Below are the code and all the weights of a small trained network. Each question names an input and a class and asks about switching units off, where a switched-off unit gives its printed mean instead of its output.

import numpy as np


def w(rows, s, z=0):
    codes = np.array(rows[::2]) - 128.0
    scale = np.full(codes.shape[1], s)
    scale[-1] = z or s
    return codes * scale


def f(y):
    return np.maximum(y, 0)


def log_softmax(a):
    a = a - a.max(-1, keepdims=True)
    return a - np.log(np.exp(a).sum(-1, keepdims=True))


def net(x, mask):
    res = np.array(x, float).reshape(1, 8) / 4 @ E
    y = f(res @ A[0][:, :-1].T + A[0][:, -1])
    res = res + np.where(mask, y, B[0][:, -1]) @ B[0][:, :-1]
    return log_softmax(res[-1] @ U[:, :-1].T + U[:, -1])


A, B = {}, {}
E = w([
[125,127,126],'x0',
[128,128,128],'x1',
[129,125,128],'x2',
[203,23,82],'x3',
[129,126,129],'x4',
[129,130,127],'x5',
[68,166,2],'x6',
[217,216,121],'x7',
],0.0078)
A[0] = w([
[151,100,222,58],'neuron 1',
[124,125,128,107],'neuron 2',
[126,79,221,47],'neuron 3',
[68,87,120,82],'neuron 4',
[143,122,187,61],'neuron 5',
[117,129,46,75],'neuron 6',
[29,217,199,89],'neuron 7',
[224,27,37,53],'neuron 8',
[25,3,156,71],'neuron 9',
[122,130,127,86],'neuron 10',
[134,50,106,121],'neuron 11',
[150,129,192,74],'neuron 12',
[174,171,116,64],'neuron 13',
[253,184,106,102],'neuron 14',
[136,110,120,254],'neuron 15',
[73,167,166,49],'neuron 16',
[128,111,122,249],'neuron 17',
[115,112,124,97],'neuron 18',
[47,142,24,50],'neuron 19',
[97,125,21,42],'neuron 20',
[138,130,162,75],'neuron 21',
],0.012,0.0077)
B[0] = w([
[196,159,110,182],'neuron 1',
[138,105,140,128],'neuron 2',
[188,165,138,177],'neuron 3',
[104,142,90,168],'neuron 4',
[168,138,125,152],'neuron 5',
[166,157,138,193],'neuron 6',
[127,22,115,239],'neuron 7',
[145,4,106,232],'neuron 8',
[75,187,35,225],'neuron 9',
[132,135,110,128],'neuron 10',
[115,87,165,188],'neuron 11',
[169,134,140,162],'neuron 12',
[105,148,92,153],'neuron 13',
[74,175,68,224],'neuron 14',
[100,166,218,254],'neuron 15',
[135,73,121,159],'neuron 16',
[105,158,210,250],'neuron 17',
[127,125,118,133],'neuron 18',
[197,161,143,241],'neuron 19',
[185,166,124,211],'neuron 20',
[150,131,133,138],'neuron 21',
],0.04,0.0076)
U = w([
[134,221,174,60],'0',
[56,102,151,103],'1',
[3,231,85,135],'2',
[61,198,190,254],'3',
],0.0058,0.0065)

Each question gives the input, the list of numbers given to net, and the class t.
The units are the neurons (one row each of A and B). Each row of codes is followed by its name. A weight is (code - 128) times the scale printed after its matrix; where a second scale follows, it is the last column's (A, B and U).
mask holds one flag per neuron, in row order. A switched-off neuron (its flag False) gives its mean, the last column of its row in B, instead of its output. The means were averaged over made-up inputs and are rounded, as every weight is.
A unit's drop is (log p(t) with every unit on - log p(t) with that unit switched off) / (log p(t) with every unit on - log p(t) with every unit switched off).
The circuit of an input: a set's keep is (log p(t) with only the set's units on - log p(t) with every unit switched off) / (log p(t) with every unit on - log p(t) with every unit switched off). Starting from the 12 units with the biggest drops (on a tie, the unit counted first), units are removed one at a time, each time the one whose removal leaves the highest keep (on an exact tie, the one counted first), for as long as the keep stays at least 0.8.
circuit, biggest first: the units of the circuit, biggest drop first
top k neurons: the k neurons with the biggest drops, biggest first
drop when u is switched off: that unit's drop, to one decimal
input [2,0,-4,-4,-1,-4,3,2], class 1: circuit, biggest first	[neuron 7; neuron 20]
input [2,7,8,1,-1,-6,-1,3], class 2: circuit, biggest first	[neuron 19; neuron 14]
input [4,-2,2,-3,-8,-5,-6,-4], class 0: circuit, biggest first	[neuron 3]
input [0,-6,-5,5,-5,-8,7,-6], class 0: top 2 neurons	[neuron 19; neuron 20]
input [0,-6,-8,6,-5,0,-4,8], class 2: top 2 neurons	[neuron 14; neuron 7]
input [4,-3,-8,6,-2,1,3,-5], class 1: top 2 neurons	[neuron 8; neuron 11]
input [1,7,-4,3,-6,-5,4,5], class 2: top 2 neurons	[neuron 14; neuron 19]
input [6,4,-5,-6,3,-8,-2,7], class 2: top 4 neurons	[neuron 14; neuron 8; neuron 13; neuron 11]
input [1,-1,-8,4,-8,4,-3,1], class 1: top 3 neurons	[neuron 8; neuron 19; neuron 20]
input [-1,-4,8,4,1,-1,3,2], class 1: top 2 neurons	[neuron 8; neuron 19]
input [-4,5,-3,-4,8,-3,-3,-2], class 1: top 2 neurons	[neuron 7; neuron 19]
input [3,6,6,-6,1,4,0,-7], class 2: top 3 neurons	[neuron 9; neuron 8; neuron 4]
input [2,-7,7,-6,-5,3,-8,-7], class 0: top 2 neurons	[neuron 3; neuron 1]
input [-1,6,-2,-7,-6,-8,5,-1], class 1: circuit, biggest first	[neuron 7]
input [2,-7,3,6,-6,7,1,7], class 2: top 3 neurons	[neuron 14; neuron 7; neuron 13]
input [4,5,4,5,-1,-3,2,-7], class 2: top 2 neurons	[neuron 9; neuron 7]
input [-3,-6,-2,-7,1,6,8,2], class 0: top 4 neurons	[neuron 19; neuron 8; neuron 20; neuron 6]
input [-5,7,3,-4,-7,6,7,-3], class 0: drop when neuron 14 is switched off	0.0
input [-4,3,-4,-6,-6,7,-8,-2], class 0: drop when neuron 8 is switched off	0.2
input [0,0,1,-6,0,2,-1,3], class 1: drop when neuron 7 is switched off	0.4
input [-2,-3,-8,-7,5,0,7,-4], class 0: circuit, biggest first	[neuron 19]
